Below are the code and all the weights of a small trained network. Each question names an input and a class and asks about switching units off, where a switched-off unit gives its printed mean instead of its output.

import numpy as np


def w(rows, s, z=0):
    codes = np.array(rows[::2]) - 128.0
    scale = np.full(codes.shape[1], s)
    scale[-1] = z or s
    return codes * scale


def norm(h):
    return h / np.sqrt((h * h).mean(-1, keepdims=True) + 1e-5)


def f(y):
    return y / 2 * (1 + np.tanh(0.7978845608 * (y + 0.044715 * y**3)))


def log_softmax(a):
    a = a - a.max(-1, keepdims=True)
    return a - np.log(np.exp(a).sum(-1, keepdims=True))


def net(x, mask):
    res = np.array(x, float).reshape(1, 7) / 4 @ E
    u = 0
    for l in range(3):
        y = f(norm(res) @ A[l][:, :-1].T + A[l][:, -1])
        res = res + np.where(mask[u : u + 8], y, B[l][:, -1]) @ B[l][:, :-1]
        u += 8
    return log_softmax(norm(res)[-1] @ U[:, :-1].T + U[:, -1])


A, B = {}, {}
E = w([
[127,124,124,130,128,128,128,129,134,133],'x0',
[130,118,128,136,124,121,127,134,131,130],'x1',
[201,154,228,188,165,117,144,170,237,61],'x2',
[161,51,188,43,116,166,193,166,62,176],'x3',
[96,130,148,129,6,141,237,106,155,67],'x4',
[134,120,123,129,122,123,125,132,127,131],'x5',
[125,126,131,136,127,122,130,130,123,134],'x6',
],0.0025)
A[0] = w([
[97,141,75,119,78,140,147,85,115,121,82],'L0N0',
[121,133,111,125,103,124,135,101,125,122,79],'L0N1',
[101,149,74,125,72,137,157,89,128,111,41],'L0N2',
[92,58,84,73,97,140,149,116,17,187,42],'L0N3',
[106,155,64,144,182,101,54,115,104,168,23],'L0N4',
[107,144,93,120,82,139,155,88,122,118,37],'L0N5',
[62,168,1,140,101,117,80,59,100,133,47],'L0N6',
[101,106,104,107,118,132,131,127,83,148,3],'L0N7',
],0.0045,0.0019)
B[0] = w([
[89,86,189,180,146,90,133,155,134,106,167],'L0N0',
[120,145,149,141,121,137,136,139,161,125,128],'L0N1',
[85,105,188,168,146,110,116,180,171,126,159],'L0N2',
[143,219,80,194,141,108,90,103,236,83,252],'L0N3',
[139,72,57,98,91,168,157,72,63,97,185],'L0N4',
[108,142,187,187,135,115,132,162,205,93,144],'L0N5',
[110,3,183,88,166,130,165,159,38,138,232],'L0N6',
[141,156,129,187,125,122,116,133,195,83,135],'L0N7',
],0.004,0.0039)
A[1] = w([
[106,126,104,123,121,121,126,120,129,143,123],'L1N0',
[77,239,143,158,25,111,158,135,239,118,15],'L1N1',
[165,165,44,143,207,113,41,81,130,126,173],'L1N2',
[205,115,162,66,224,152,91,192,82,253,59],'L1N3',
[117,132,115,134,130,113,127,118,130,138,75],'L1N4',
[123,167,150,163,131,127,117,147,166,114,49],'L1N5',
[116,148,112,140,149,109,94,118,116,140,10],'L1N6',
[155,181,47,155,213,100,18,100,138,139,76],'L1N7',
],0.0033,0.0011)
B[1] = w([
[148,146,147,155,127,119,128,118,156,107,126],'L1N0',
[160,90,35,113,121,121,71,72,10,129,253],'L1N1',
[147,224,198,78,73,176,202,175,215,181,218],'L1N2',
[2,69,150,242,154,28,71,115,111,54,181],'L1N3',
[146,119,141,134,124,141,133,133,169,91,120],'L1N4',
[116,118,91,89,104,162,118,96,125,134,146],'L1N5',
[133,132,141,145,87,148,173,133,182,92,114],'L1N6',
[140,224,183,50,54,194,227,176,216,186,209],'L1N7',
],0.0028,0.0031)
A[2] = w([
[111,98,51,117,126,130,137,110,114,115,33],'L2N0',
[145,171,106,198,76,99,107,88,213,60,158],'L2N1',
[129,165,2,182,44,114,128,58,164,48,38],'L2N2',
[139,113,199,130,189,100,119,173,120,134,142],'L2N3',
[186,7,180,103,84,125,217,120,21,72,10],'L2N4',
[140,45,24,128,163,153,86,101,42,135,2],'L2N5',
[146,188,161,173,117,116,113,122,196,84,44],'L2N6',
[165,108,180,101,95,150,185,134,123,116,65],'L2N7',
],0.0031,0.00088)
B[2] = w([
[200,127,133,123,153,125,115,102,119,93,139],'L2N0',
[145,97,82,63,133,148,121,106,55,181,238],'L2N1',
[164,59,80,79,184,147,107,81,32,124,251],'L2N2',
[65,123,78,163,86,123,129,104,111,92,150],'L2N3',
[155,243,88,101,141,161,79,130,188,197,255],'L2N4',
[251,161,86,94,56,119,149,68,110,68,182],'L2N5',
[78,99,80,53,97,154,167,135,85,195,172],'L2N6',
[92,194,79,122,147,135,95,143,166,185,149],'L2N7',
],0.0032,0.0023)
U = w([
[174,79,16,92,107,142,114,30,13,95,49],'0',
[157,254,151,82,109,180,154,176,232,205,92],'1',
[37,45,228,222,170,64,105,172,122,82,253],'2',
],0.0053,0.0004)

Each question gives the input, the list of numbers given to net, and the class t.
The units are the neurons (one row each of A and B). Each row of codes is followed by its name. A weight is (code - 128) times the scale printed after its matrix; where a second scale follows, it is the last column's (A, B and U).
mask holds one flag per neuron, layer by layer. A switched-off neuron (its flag False) gives its mean, the last column of its row in B, instead of its output. The means were averaged over made-up inputs and are rounded, as every weight is.
A unit's drop is (log p(t) with every unit on - log p(t) with that unit switched off) / (log p(t) with every unit on - log p(t) with every unit switched off).
The circuit of an input: a set's keep is (log p(t) with only the set's units on - log p(t) with every unit switched off) / (log p(t) with every unit on - log p(t) with every unit switched off). Starting from the 12 units with the biggest drops (on a tie, the unit counted first), units are removed one at a time, each time the one whose removal leaves the highest keep (on an exact tie, the one counted first), for as long as the keep stays at least 0.8.
circuit, biggest first: the units of the circuit, biggest drop first
unit that matters most: the unit with the biggest drop
k most important neurons: the k neurons with the biggest drops, biggest first
k most important neurons of layer l: the k neurons of layer l with the biggest drops, biggest first
drop of u: that unit's drop, to one decimal
input [7,-5,-7,1,-7,8,-6], class 1: circuit, biggest first	(L0N3, L1N7)
input [2,3,1,5,-7,0,-1], class 2: unit that matters most	L1N3
input [6,2,-2,3,-8,-8,3], class 1: circuit, biggest first	(L0N6, L1N7)
input [-4,8,-4,0,4,-7,-8], class 2: circuit, biggest first	(L0N0, L0N2)
input [3,0,1,-6,-5,6,3], class 1: 4 most important neurons	(L1N2, L1N7, L1N1, L2N2)
input [-1,7,-1,1,-8,6,8], class 1: 3 most important neurons	(L0N6, L1N2, L1N7)
input [-2,-5,-5,2,-1,-1,-3], class 1: 3 most important neurons	(L0N3, L1N7, L1N2)
input [-1,5,3,-1,-7,-3,5], class 1: 3 most important neurons	(L0N6, L1N7, L1N2)
input [-3,4,2,-4,7,-2,1], class 0: 2 most important neurons	(L1N1, L0N6)
input [4,-6,2,-7,1,2,-3], class 0: 2 most important neurons of layer 2	(L2N2, L2N4)
input [-1,-7,2,4,-6,-5,-3], class 2: 2 most important neurons	(L1N3, L0N3)
input [-4,7,2,-7,-5,1,0], class 1: drop of L2N2	0.0
input [-3,1,-8,8,-7,-7,8], class 1: drop of L0N3	1.7
input [1,-8,5,8,-4,-6,3], class 2: circuit, biggest first	(L1N3)
input [-2,7,-4,-5,1,2,4], class 2: drop of L0N6	0.3
